Here is a tiny trained network, its code and every weight. The questions are about switching its units off for an input and a class, where a switched-off unit gives its printed mean instead of its output.

import numpy as np


def w(rows, s, z=0):
    codes = np.array(rows[::2]) - 128.0
    scale = np.full(codes.shape[1], s)
    scale[-1] = z or s
    return codes * scale


def f(y):
    return np.maximum(y, 0)


def log_softmax(a):
    a = a - a.max(-1, keepdims=True)
    return a - np.log(np.exp(a).sum(-1, keepdims=True))


def net(x, mask):
    res = np.array(x, float).reshape(1, 6) / 4 @ E
    y = f(res @ A[0][:, :-1].T + A[0][:, -1])
    res = res + np.where(mask, y, B[0][:, -1]) @ B[0][:, :-1]
    return log_softmax(res[-1] @ U[:, :-1].T + U[:, -1])


A, B = {}, {}
E = w([
[198,194,51,159],'x0',
[230,170,254,114],'x1',
[133,216,123,89],'x2',
[34,189,192,200],'x3',
[158,189,96,144],'x4',
[79,182,120,43],'x5',
],0.0089)
A[0] = w([
[45,164,183,165,238],'N0',
[89,138,88,57,197],'N1',
[145,212,74,174,129],'N2',
[102,81,64,132,254],'N3',
[130,81,89,36,231],'N4',
[112,149,19,145,151],'N5',
[128,145,208,111,234],'N6',
[222,174,210,62,176],'N7',
[130,144,36,111,227],'N8',
[203,120,163,89,173],'N9',
[157,143,214,106,216],'N10',
[159,97,103,210,220],'N11',
[158,52,175,158,215],'N12',
[73,143,188,119,211],'N13',
[101,11,97,210,228],'N14',
],0.012,0.0044)
B[0] = w([
[155,221,224,142,235],'N0',
[90,165,128,97,194],'N1',
[237,181,73,124,203],'N2',
[109,100,135,41,213],'N3',
[33,109,102,113,210],'N4',
[151,171,60,38,207],'N5',
[123,168,128,229,214],'N6',
[112,85,46,230,253],'N7',
[130,143,76,74,208],'N8',
[103,98,83,164,206],'N9',
[147,99,119,255,221],'N10',
[198,87,124,95,198],'N11',
[149,83,152,163,217],'N12',
[86,155,190,153,209],'N13',
[146,69,182,70,246],'N14',
],0.0098,0.012)
U = w([
[188,2,189,57,132],'0',
[134,99,34,231,101],'1',
[1,149,81,4,4],'2',
[234,236,35,32,190],'3',
[102,116,53,125,197],'4',
[152,222,210,200,55],'5',
[78,217,247,118,224],'6',
],0.0065,0.0036)

Each question gives the input, the list of numbers given to net, and the class t.
The units are the neurons (one row each of A and B). Each row of codes is followed by its name. A weight is (code - 128) times the scale printed after its matrix; where a second scale follows, it is the last column's (A, B and U).
mask holds one flag per neuron, in row order. A switched-off neuron (its flag False) gives its mean, the last column of its row in B, instead of its output. The means were averaged over made-up inputs and are rounded, as every weight is.
A unit's drop is (log p(t) with every unit on - log p(t) with that unit switched off) / (log p(t) with every unit on - log p(t) with every unit switched off).
The circuit of an input: a set's keep is (log p(t) with only the set's units on - log p(t) with every unit switched off) / (log p(t) with every unit on - log p(t) with every unit switched off). Starting from the 12 units with the biggest drops (on a tie, the unit counted first), units are removed one at a time, each time the one whose removal leaves the highest keep (on an exact tie, the one counted first), for as long as the keep stays at least 0.8.
circuit, biggest first: the units of the circuit, biggest drop first
most important unit: the unit with the biggest drop
k most important neurons: the k neurons with the biggest drops, biggest first
drop of u: that unit's drop, to one decimal
input [5,-5,-8,-8,-2,4], class 2: most important unit	N4
input [-1,-1,-4,-7,-4,3], class 2: circuit, biggest first	[N4 N10]
input [-8,-1,-8,5,6,-1], class 6: circuit, biggest first	[N0 N7]
input [-8,3,7,6,-5,6], class 5: circuit, biggest first	[N10 N6]
input [5,-6,-5,-2,2,3], class 3: 2 most important neurons	[N5 N2]
input [-5,5,-1,6,1,5], class 5: 2 most important neurons	[N10 N6]
input [-8,8,-3,4,-4,-6], class 5: 2 most important neurons	[N0 N13]
input [3,-8,0,2,-1,7], class 2: 3 most important neurons	[N4 N3 N1]
input [0,8,1,5,-3,-7], class 1: 2 most important neurons	[N7 N10]
input [8,-6,-7,-4,1,7], class 3: drop of N13	0.1
input [5,2,-5,4,-2,3], class 5: drop of N14	0.1
input [8,8,-6,6,-4,-2], class 1: drop of N7	0.4
